Where the symbols take the nodes:
z779: i>z626, m>z401, w>z830, r>z77, g>z929, x>z889
z770: i>z790, m>z251, w>z210, r>z997, g>z887, x>z797
z880: i>z841, m>z287, w>z429, r>z47, g>z673, x>z988
z838: i>z63, m>z666, w>z872, r>z121, g>z251, x>z160
z358: i>z121, m>z625, w>z443, r>z889, g>z661, x>z929
z249: i>z639, m>z838, w>z121, r>z663, g>z770, x>z872
z670: i>z661, m>z572, w>z681, r>z668, g>z889, x>z77
z889: i>z401, m>z443, w>z281, r>z781, g>z292, x>z808
z781: i>z830, m>z281, w>z414, r>z885, g>z10, x>z484
z777: i>z636, m>z885, w>z287, r>z880, g>z973, x>z881
z661: i>z210, m>z468, w>z670, r>z292, g>z401, x>z572
z973: i>z484, m>z269, w>z15, r>z673, g>z841, x>z894
z626: i>z527, m>z663, w>z779, r>z572, g>z625, x>z401
z79: i>z668, m>z636, w>z841, r>z751, g>z414, x>z777
z663: i>z887, m>z121, w>z401, r>z779, g>z997, x>z358
z221: i>z881, m>z673, w>z236, r>z70, g>z261, x>z786
z625: i>z872, m>z997, w>z929, r>z443, g>z468, x>z575
z759: i>z786, m>z534, w>z462, r>z212, g>z464, x>z639
z894: i>z269, m>z751, w>z261, r>z947, g>z287, x>z455
z269: i>z76, m>z459, w>z894, r>z15, g>z777, x>z751
z475: i>z929, m>z292, w>z10, r>z76, g>z77, x>z668
z572: i>z468, m>z779, w>z77, r>z681, g>z443, x>z830
z35: i>z414, m>z973, w>z673, r>z221, g>z751, x>z15
z527: i>z212, m>z887, w>z626, r>z468, g>z872, x>z663
z830: i>z779, m>z889, w>z781, r>z985, g>z475, x>z281
z414: i>z781, m>z484, w>z35, r>z881, g>z459, x>z973
z462: i>z759, m>z639, w>z887, r>z527, g>z666, x>z249
z10: i>z475, m>z668, w>z459, r>z269, g>z985, x>z79
z459: i>z10, m>z79, w>z751, r>z894, g>z885, x>z841
z668: i>z292, m>z681, w>z79, r>z459, g>z781, x>z636
z47: i>z455, m>z429, w>z464, r>z63, g>z236, x>z163
z210: i>z770, m>z797, w>z661, r>z575, g>z663, x>z468
z455: i>z751, m>z880, w>z47, r>z843, g>z221, x>z429
z76: i>z808, m>z10, w>z269, r>z973, g>z636, x>z459
z841: i>z79, m>z777, w>z880, r>z455, g>z35, x>z287
z121: i>z249, m>z872, w>z358, r>z401, g>z210, x>z625
z666: i>z464, m>z790, w>z160, r>z872, g>z212, x>z770
z808: i>z443, m>z475, w>z76, r>z484, g>z681, x>z10
z797: i>z251, m>z527, w>z468, r>z661, g>z121, x>z626
z872: i>z838, m>z160, w>z625, r>z358, g>z797, x>z997
z843: i>z261, m>z47, w>z63, r>z639, g>z70, x>z464
z163: i>z429, m>z70, w>z790, r>z666, g>z759, x>z490
z988: i>z287, m>z221, w>z70, r>z163, g>z947, x>z236
z887: i>z462, m>z249, w>z663, r>z626, g>z160, x>z121
z490: i>z70, m>z7, w>z251, r>z770, g>z639, x>z212
z160: i>z666, m>z770, w>z997, r>z625, g>z527, x>z210
z484: i>z281, m>z76, w>z973, r>z35, g>z79, x>z269
z681: i>z670, m>z77, w>z636, r>z79, g>z281, x>z985
z443: i>z358, m>z929, w>z808, r>z281, g>z670, x>z475
z77: i>z572, m>z830, w>z985, r>z636, g>z808, x>z781
z639: i>z534, m>z63, w>z249, r>z887, g>z790, x>z838
z985: i>z77, m>z781, w>z885, r>z777, g>z76, x>z414
z534: i>z947, m>z843, w>z639, r>z462, g>z163, x>z63
z575: i>z997, m>z661, w>z292, r>z475, g>z779, x>z670
z468: i>z797, m>z626, w>z572, r>z670, g>z358, x>z779
z786: i>z673, m>z947, w>z759, r>z7, g>z47, x>z534
z236: i>z221, m>z786, w>z7, r>z490, g>z843, x>z759
z401: i>z663, m>z358, w>z889, r>z830, g>z575, x>z443
z790: i>z163, m>z490, w>z770, r>z160, g>z462, x>z251
z429: i>z880, m>z988, w>z163, r>z464, g>z786, x>z70
z885: i>z985, m>z414, w>z881, r>z287, g>z269, x>z35
z292: i>z575, m>z670, w>z668, r>z10, g>z830, x>z681
z287: i>z777, m>z881, w>z988, r>z429, g>z15, x>z221
z947: i>z15, m>z261, w>z534, r>z759, g>z429, x>z843
z751: i>z459, m>z841, w>z455, r>z261, g>z881, x>z880
z636: i>z681, m>z985, w>z777, r>z841, g>z484, x>z885
z464: i>z47, m>z163, w>z666, r>z838, g>z7, x>z790
z929: i>z625, m>z575, w>z475, r>z808, g>z572, x>z292
z70: i>z988, m>z236, w>z490, r>z790, g>z534, x>z7
z7: i>z236, m>z759, w>z212, r>z251, g>z63, x>z462
z997: i>z160, m>z210, w>z575, r>z929, g>z626, x>z661
z63: i>z843, m>z464, w>z838, r>z249, g>z490, x>z666
z881: i>z885, m>z35, w>z221, r>z988, g>z894, x>z673
z251: i>z490, m>z212, w>z797, r>z210, g>z249, x>z527
z15: i>z973, m>z894, w>z947, r>z786, g>z880, x>z261
z212: i>z7, m>z462, w>z527, r>z797, g>z838, x>z887
z261: i>z894, m>z455, w>z843, r>z534, g>z988, x>z47
z281: i>z889, m>z808, w>z484, r>z414, g>z668, x>z76
z673: i>z35, m>z15, w>z786, r>z236, g>z455, x>z947

The rows follow the links: the fewer symbols apart two nodes are, the more alike their rows tend to be.

Each row is also shifted at random along 4 hidden directions that mean nothing.

Rows in random order:
Each row stands for one node.
row 1: +3 +5 +5 -10 +4 +6 0 -11 +6 +9 +11 -13 +7 +3 -8 +6 +15 -2 -4 +6 +8 +4 +17 +3 +1 +15 -5 0 +2 +5 -21 +11 +6 -12 +2
row 2: +19 -2 -18 +10 -12 +32 +4 +5 -1 -16 -3 +14 -12 -2 +4 -17 -12 +3 -5 +22 -12 +2 -12 +0 -6 -17 +4 -12 -3 +1 +33 -12 -9 +15 -6
row 3: -10 +4 -12 +3 -3 +4 -6 +4 +6 -10 +11 +8 -12 -9 -6 -14 +6 -4 +3 +6 -15 -4 +7 -14 -6 -7 +4 -16 -10 -5 +18 -5 -9 +9 -1
row 4: +48 -5 -5 +6 +0 -7 +7 +5 +5 -3 -15 +5 -9 -10 +12 +9 -9 +2 +14 -18 +2 +0 -19 -6 -4 -20 +19 0 -7 -14 +33 -17 -1 +8 -1
row 5: -26 +3 -1 +3 -5 -23 +9 +12 -2 -1 -6 +12 -9 -13 +4 +12 -3 +2 +6 -23 -9 -2 -7 -14 -2 -13 +10 -6 -5 -8 +18 -13 +2 +11 +0
row 6: +11 -13 +2 +11 +2 -2 -6 +5 -14 -4 -17 +2 +5 +13 +10 -10 -23 +3 0 +2 +4 -4 -22 +13 +6 -3 -5 +17 +9 +4 +1 +0 -5 +2 -1
row 7: -2 +11 -5 -3 -15 -25 +6 +1 -5 -9 +13 +8 +1 -13 -7 +5 +14 +2 -12 -10 -15 -5 +13 -9 -12 -7 +4 -18 -5 +4 +19 -12 -3 +9 +1
row 8: +14 -4 +7 +4 +1 -25 +14 +9 -1 +7 -22 +4 -4 -7 +15 +27 -12 +4 +13 -34 +8 +1 -22 -5 +3 -14 +16 +10 -1 -12 +15 -14 +9 +3 +1
row 9: +41 -11 +7 +1 +18 +4 -6 -5 +6 +10 -14 -14 +3 +9 +9 +4 -7 -3 +17 -7 +21 +1 -13 +7 +9 +3 +6 +18 +1 -9 -8 +8 +4 -12 +1
row 10: +4 0 +9 -2 -4 +19 +13 -5 -7 +10 -10 -5 +10 +10 +5 +14 -8 +6 -11 +8 +12 +9 -6 +18 +6 +8 -9 +13 +13 +12 -19 +5 +10 -8 +0
row 11: -10 +11 +4 -15 +3 +14 +8 -10 +15 +13 +13 -11 -1 -6 -9 +17 +21 -2 +0 +2 +6 +8 +21 -6 +0 +12 +1 -6 -4 -1 -20 +8 +13 -11 +3
row 12: +3 +1 -7 +4 -2 -7 +3 +7 +5 -6 -3 +10 -12 -12 +4 +2 -2 0 +9 -12 -8 -2 -6 -14 -5 -15 +13 -9 -9 -10 +26 -13 -3 +11 -2
row 13: +31 +0 +12 -7 +2 +2 +14 -8 +1 +15 -10 -12 +10 +3 +6 +26 -1 +4 0 -11 +19 +9 -4 +12 +5 +6 +3 +14 +7 +2 -13 +1 +14 -12 +3
row 14: +23 +5 +13 -16 +16 -31 -2 -10 +17 +18 +9 -21 +6 -8 -3 +26 +25 -7 +17 -29 +17 +0 +18 -11 +1 +11 +12 +4 -9 -14 -17 +7 +12 -17 +6
row 15: +15 +5 -16 +3 -16 +8 -4 -1 -3 -19 +14 +9 -4 -5 -8 -22 +6 +1 -14 +18 -19 -5 +8 -3 -14 -8 -1 -20 -6 +7 +27 -9 -15 +13 -3
row 16: +20 -3 +8 -6 +4 -52 -23 -10 -11 -4 +16 -15 +21 +7 -11 -10 +16 -6 -8 -13 +2 -17 +19 +5 -6 +15 -7 +3 +1 +8 -13 +10 -10 -8 +5
row 17: +20 +6 -7 -7 -6 -1 -8 -10 +1 -9 +22 -6 +6 -1 -13 -13 +18 -3 -12 +14 -7 -5 +23 +0 -11 +6 -4 -15 -4 +8 +2 +3 -8 -2 +1
row 18: -67 +15 +1 -7 -10 -15 +11 +6 +1 +2 +12 +11 -5 -14 -9 +14 +14 +1 -7 -11 -15 +1 +17 -16 -4 +1 -2 -15 -4 +1 -4 -4 +6 +5 +2
row 19: +44 +2 -7 +3 -12 +2 +19 +4 +2 -6 -10 +9 -8 -13 +10 +15 -7 +6 +1 -11 -3 +4 -14 -4 -9 -21 +18 -7 -5 -6 +37 -21 +2 +11 -1
row 20: -25 -7 -4 +13 0 -16 -9 +14 -10 -10 -10 +14 -6 +1 +6 -15 -16 0 +5 -6 -12 -9 -17 -5 +1 -11 0 +2 0 -4 +14 -6 -10 +12 -2
row 21: -1 +4 -17 +4 -8 +30 +1 +4 +7 -13 +7 +12 -16 -8 -3 -17 +0 -1 -1 +21 -15 +2 +1 -9 -7 -11 +3 -18 -9 -2 +24 -8 -8 +12 -5
row 22: +25 +6 -2 -9 +9 -29 -8 -5 +18 +1 +17 -9 -6 -17 -7 +7 +26 -9 +17 -22 0 -6 +19 -22 -8 -2 +18 -14 -19 -17 +12 -3 -2 -2 +3
row 23: +16 -8 +6 +6 +5 -1 +6 +5 -3 +5 -21 +1 -1 +4 +13 +11 -18 +4 +9 -12 +10 +3 -22 +6 +7 -8 +5 +15 +5 -5 +4 -4 +6 0 0
row 24: -13 +13 -6 -7 -19 -10 +6 -2 -6 -9 +19 +7 +4 -9 -11 +0 +15 +3 -21 +5 -16 -2 +19 -3 -13 +0 -4 -19 -1 +13 +8 -6 -3 +7 +1
row 25: 0 -8 -6 +13 +1 +1 -4 +11 -6 -9 -14 +11 -7 +2 +9 -12 -19 +1 +7 0 -5 -3 -21 -1 +2 -13 +3 +3 0 -5 +19 -7 -8 +11 -3
row 26: -1 -5 +1 +5 +6 +44 +10 +2 +5 +10 -19 +0 -7 +9 +11 +5 -19 +3 +6 +15 +12 +13 -20 +10 +12 -2 -2 +13 +7 -2 -9 +4 +9 -4 -3
row 27: -27 +4 -17 +6 -4 +40 +2 +6 +10 -9 +5 +14 -20 -7 -2 -18 -2 -2 +2 +25 -16 +5 +0 -12 -2 -10 +1 -17 -8 -4 +17 -4 -6 +12 -6
row 28: +32 -4 +5 -1 +9 +32 +13 -4 +11 +15 -17 -9 -4 +4 +11 +19 -9 +3 +12 +1 +21 +13 -14 +7 +10 0 +8 +14 +3 -8 -8 +2 +14 -9 -1
row 29: -14 +11 -1 -9 -4 -17 +1 -3 +6 -1 +17 0 -1 -11 -10 +6 +20 -3 -3 -7 -9 -3 +21 -13 -7 +3 +3 -15 -8 -1 +2 -1 0 +0 +2
row 30: +21 +5 -1 -6 -15 -38 -11 -8 -15 -15 +23 -2 +18 0 -15 -14 +18 +0 -24 +0 -13 -13 +23 +4 -16 +7 -8 -13 +0 +16 +6 -2 -13 +2 +4
row 31: -6 -16 +0 +16 +8 -14 -16 +11 -12 -7 -17 +6 0 +11 +10 -19 -24 -1 +10 -5 -1 -9 -24 +5 +7 -7 -3 +15 +5 -3 +5 +1 -10 +6 -2
row 32: -10 -15 +7 +10 +11 -10 -17 +4 -14 0 -14 -3 +10 +19 +6 -16 -20 -1 +2 +2 +7 -7 -16 +15 +10 +7 -12 +21 +12 +5 -17 +11 -6 -4 -1
row 33: -5 -4 +2 +8 -2 -34 +3 +13 -8 -4 -14 +10 -3 -7 +9 +7 -12 +2 +8 -27 -5 -7 -17 -7 0 -14 +9 +4 -2 -8 +19 -13 -2 +10 +1
row 34: -10 -6 -2 +9 +9 +6 +3 +12 +8 +3 -18 +7 -15 -4 +12 +5 -15 -1 +21 -12 +2 +2 -21 -10 +8 -13 +11 +5 -5 -17 +13 -6 +2 +6 -3
row 35: -39 +18 -10 -8 -13 +36 +18 -1 +12 +1 +15 +8 -13 -13 -9 +8 +15 +2 -10 +18 -12 +11 +18 -11 -5 0 -1 -21 -6 +3 +1 -3 +8 +5 -2
row 36: -5 +15 -1 -12 -15 -8 +14 -6 +3 +0 +18 +1 +2 -13 -11 +16 +21 +2 -15 -3 -9 +3 +23 -7 -11 +2 +2 -17 -4 +7 +4 -6 +5 +1 +3
row 37: -42 +1 +12 -7 +15 -9 -10 -3 +3 +14 +6 -11 +7 +8 -6 +2 +9 -5 +4 -3 +9 0 +13 0 +10 +19 -11 +10 +4 +0 -38 +19 +6 -14 +3
row 38: +9 +7 -9 -3 -10 -7 0 -1 +3 -11 +15 +4 -5 -11 -8 -5 +14 -2 -5 +1 -14 -3 +14 -10 -12 -6 +6 -19 -9 +0 +20 -7 -7 +7 -1
row 39: -19 -1 -12 +8 -7 +5 -5 +8 -2 -15 +4 +14 -11 -4 -1 -20 -5 0 -1 +9 -18 -5 -3 -7 -5 -10 0 -12 -5 -1 +21 -7 -11 +14 -4
row 40: -8 +5 -2 -7 -1 -22 -13 -5 +2 -5 +21 -4 +4 -4 -14 -10 +19 -6 -5 -1 -8 -9 +23 -8 -8 +8 -3 -11 -6 +3 -3 +4 -7 0 +2
row 41: -34 -1 -7 +6 +4 -15 -10 +11 +2 -8 +2 +11 -12 -8 -1 -12 -1 -5 +11 -8 -14 -7 -1 -17 -1 -9 +5 -9 -9 -11 +14 -4 -9 +11 -1
row 42: -1 0 -7 +8 -9 +1 +8 +9 -3 -8 -8 +14 -9 -7 +6 -1 -11 +3 +1 -3 -10 0 -13 -5 -4 -15 +7 -6 -3 -3 +25 -13 -4 +13 -3
row 43: -49 -1 +6 +9 -11 -13 +14 +15 -19 0 -19 +18 +1 +2 +10 +12 -22 +9 -8 -12 -7 +1 -20 +5 +6 -9 -7 +9 +12 +7 +1 -9 +4 +10 0
row 44: -6 +10 -8 -7 -4 +7 +3 -2 +12 -4 +16 +3 -10 -13 -9 -1 +17 -3 +0 +4 -10 +2 +17 -15 -8 -3 +6 -19 -11 -4 +11 -4 -2 +4 0
row 45: -10 +6 -4 -1 -9 -33 -4 +3 -3 -10 +12 +7 -1 -11 -7 -2 +11 -1 -5 -13 -15 -9 +11 -12 -11 -6 +4 -15 -7 0 +17 -9 -8 +8 +2
row 46: -21 -6 +1 +4 +11 +50 -1 -1 +4 +9 -11 -3 -3 +16 +4 -8 -15 +0 +3 +28 +12 +11 -11 +13 +14 +10 -13 +14 +9 +3 -26 +15 +6 -8 -4
row 47: +8 -1 +9 -3 -4 +9 +9 -6 -9 +9 -6 -6 +13 +11 +2 +11 -5 +6 -14 +6 +11 +6 -3 +18 +5 +10 -10 +12 +13 +13 -20 +6 +10 -9 +2
row 48: -12 +2 +14 -9 0 -17 0 -7 -8 +8 +5 -9 +17 +8 -5 +10 +8 +2 -12 -5 +8 -1 +12 +11 +2 +17 -12 +8 +9 +13 -28 +10 +6 -11 +4
row 49: -25 -5 +11 -2 +9 -6 -11 -4 -7 +8 +0 -10 +12 +15 -3 -5 -2 -2 -4 +5 +9 -2 +4 +11 +9 +17 -15 +15 +10 +8 -33 +16 +2 -11 +1
row 50: -65 +9 -8 +0 0 +25 +7 +10 +13 +1 +5 +14 -22 -13 -3 +1 +4 -2 +8 +7 -13 +7 +4 -20 +2 -7 +2 -14 -9 -9 +3 -2 +4 +9 -3
row 51: -1 -16 +1 +14 +15 -2 -15 +9 -4 -2 -19 +3 -4 +10 +11 -16 -23 -3 +17 -3 +5 -6 -24 +3 +10 -5 +0 +16 +3 -9 +2 +3 -7 +2 -3
row 52: +13 -7 -3 +12 -7 -4 +4 +9 -12 -8 -16 +11 -1 +2 +10 -3 -20 +5 -2 -3 -5 -2 -21 +6 -1 -13 +2 +4 +4 +1 +21 -12 -4 +11 -2
row 53: -14 0 +13 -8 +14 +3 0 -6 +7 +17 -2 -13 +5 +5 -1 +13 +6 -2 +7 -4 +16 +5 +6 +3 +10 +15 -4 +13 +3 -2 -32 +14 +12 -14 +2
row 54: +28 -9 -2 -1 +18 +11 -30 -12 +7 -2 +12 -18 +6 +14 -8 -30 +8 -10 +8 +22 +9 -7 +12 +6 +2 +16 -7 +5 -2 -1 -17 +20 -11 -12 -1
row 55: +16 +13 -1 -12 -24 -9 +8 -12 -13 -7 +21 -1 +18 -2 -14 +3 +18 +7 -35 +10 -10 -1 +25 +11 -15 +8 -10 -15 +6 +24 +0 -3 -2 +0 +3
row 56: -12 -3 +15 -9 +23 -18 -10 -6 +11 +18 +1 -18 +5 +3 -1 +13 +12 -8 +18 -18 +18 0 +9 -5 +10 +16 +1 +14 -2 -11 -32 +17 +10 -17 +4
row 57: -6 -9 +1 +11 +2 +21 0 +5 -9 0 -17 +4 +1 +13 +9 -8 -23 +3 0 +13 +5 +3 -22 +14 +9 -1 -8 +15 +11 +5 -6 +3 0 +1 -3
row 58: -16 +14 +5 -14 -10 +15 +17 -10 +2 +10 +14 -5 +7 -2 -10 +19 +17 +4 -18 +10 +2 +10 +22 +5 -2 +13 -8 -7 +5 +13 -20 +5 +12 -8 +3
row 59: +23 -17 +6 +5 +36 +7 -21 -1 +18 +13 -15 -17 -7 +10 +10 -8 -8 -11 +39 -8 +23 -1 -15 -3 +15 +5 +9 +21 -6 -24 -15 +16 +1 -13 -1
row 60: +6 -2 +5 +2 +0 +30 +20 +3 +3 +12 -21 +1 -4 +3 +13 +21 -16 +7 +5 +1 +14 +14 -19 +9 +10 -4 +3 +14 +7 -2 -5 -2 +15 -3 -1
row 61: -10 +9 -11 +0 -21 +2 +10 +3 -7 -13 +10 +14 -4 -10 -5 -3 +4 +5 -18 +8 -19 0 +7 -4 -12 -9 -1 -19 -1 +9 +22 -14 -6 +14 -1
row 62: +3 -6 +3 +4 -13 +1 -11 -5 -31 -10 +2 -1 +26 +26 -6 -24 -12 +6 -35 +28 -2 -6 +0 +32 -1 +15 -29 +10 +22 +33 -20 +10 -10 -3 +0
row 63: -3 -7 +12 -1 +10 -20 -14 -5 -10 +5 -1 -11 +16 +14 -2 -4 -1 -2 -3 -4 +10 -6 +2 +11 +6 +15 -11 +16 +9 +7 -27 +13 0 -11 +3
row 64: +4 -13 +10 +3 +25 -7 -17 -1 +4 +10 -11 -13 +4 +13 +6 -5 -7 -7 +21 -8 +18 -3 -9 +4 +13 +10 -1 +21 +2 -10 -23 +15 +1 -12 +1
row 65: +43 0 +5 -9 +9 +13 +1 -13 +10 +11 +2 -18 +6 +5 -1 +9 +9 -2 +3 +4 +18 +6 +7 +7 +2 +10 +3 +7 +1 -1 -14 +8 +7 -14 +1
row 66: +18 -14 +3 +11 +11 -9 -9 +7 -4 +0 -19 0 -1 +8 +12 -6 -20 0 +16 -11 +8 -5 -24 +4 +8 -6 +5 +17 +2 -8 +6 0 -3 +1 -1
row 67: +25 -13 -4 +8 +18 +48 -6 -1 +12 +6 -16 -7 -10 +12 +10 -13 -17 -4 +19 +20 +16 +8 -20 +8 +12 -1 +2 +15 +1 -10 -4 +9 +1 -6 -5
row 68: +10 -13 -8 +15 +6 +23 -7 +8 -2 -7 -16 +7 -9 +9 +10 -20 -23 0 +9 +13 +1 0 -24 +5 +6 -10 0 +8 +2 -5 +12 -1 -8 +7 -5
row 69: +43 +9 +3 -14 -4 +22 +15 -16 +10 +10 +9 -14 +7 -2 -5 +19 +16 +2 -9 +8 +13 +11 +16 +8 -4 +9 +2 -2 +1 +6 -10 +3 +12 -12 +2
row 70: -25 +9 -9 +3 -22 +9 +18 +8 -8 -9 -1 +19 -7 -9 +1 +5 -6 +8 -16 +5 -18 +4 -3 -3 -7 -13 -1 -14 +1 +8 +21 -15 0 +15 -2
row 71: -3 +18 -2 -13 -21 +5 +20 -8 +2 +0 +18 +2 +3 -12 -11 +19 +22 +6 -22 +3 -9 +7 +24 -3 -12 +2 +0 -19 -2 +12 +3 -7 +8 +2 +2
row 72: -7 0 +7 +1 -5 +31 +23 0 -5 +11 -19 +2 +2 +7 +10 +20 -16 +10 -9 +7 +11 +14 -15 +15 +9 +0 -6 +14 +13 +8 -13 -1 +14 -4 -2
row 73: -28 +4 -4 -6 +14 +25 -15 -7 +16 +4 +19 -9 -6 +3 -12 -17 +16 -9 +8 +22 +0 +1 +22 -8 +3 +14 -7 -6 -7 -4 -23 +18 -2 -9 -1
row 74: +3 +12 -6 -12 -3 +30 +7 -10 +16 +4 +19 -6 -5 -7 -11 +4 +21 -2 -4 +17 -1 +8 +23 -6 -5 +7 +1 -15 -7 +0 -5 +4 +5 -5 0
row 75: +12 +1 +0 -6 +2 -27 -20 -9 -2 -6 +21 -10 +12 +2 -13 -16 +19 -6 -6 +1 -4 -12 +23 0 -7 +12 -5 -6 -3 +6 -8 +9 -10 -5 +3
row 76: +13 -3 +4 -4 +11 +37 +3 -8 +10 +13 -6 -12 +0 +10 +3 +5 -2 -1 +5 +15 +17 +11 -2 +10 +10 +10 -3 +12 +4 0 -21 +11 +10 -13 -1
row 77: -30 +1 +6 -7 +12 -23 -20 -5 +3 +3 +17 -10 +6 +3 -12 -10 +17 -8 +3 -3 0 -7 +21 -6 +2 +17 -8 -1 -4 -1 -25 +16 -4 -9 +2
row 78: +3 +0 -14 +9 -13 +20 +5 +8 -3 -14 -3 +15 -11 -4 +3 -13 -11 +4 -5 +15 -14 +2 -11 -1 -6 -14 +2 -11 -2 +1 +28 -12 -8 +15 -4
row 79: -17 -10 +0 +13 +1 +5 -1 +11 -12 -3 -19 +10 -1 +10 +10 -8 -25 +4 +0 +3 -1 -1 -23 +9 +8 -6 -7 +13 +9 +2 +1 -1 -3 +6 -3

Some nodes, each with its row:
z35 row 74
z985 row 38
z527 row 66
z287 row 77
z464 row 13
z462 row 28
z808 row 50
z358 row 4
z670 row 12
z292 row 39
z160 row 23
z872 row 51
z929 row 2
z70 row 63
z455 row 14
z249 row 60
z751 row 55
z79 row 24
z221 row 1
z661 row 33
z973 row 30
z786 row 56
z443 row 5
z887 row 6
z636 row 44
z777 row 40
z77 row 21

Row, symbols taken left to right, then the row they reach:
row 61 r g: row 22
row 32 g g: row 67
row 31 m g i: row 26
row 73 r i g: row 58
row 7 g m: row 45
row 68 i: row 57
row 37 x m: row 65
row 43 m g: row 8
row 47 i i: row 16
row 64 i r: row 9
row 34 m g r: row 78
row 53 g x x: row 59
row 36 g: row 71
row 48 r g: row 10
row 35 x m: row 29
row 41 m: row 70
row 3 r x g: row 17

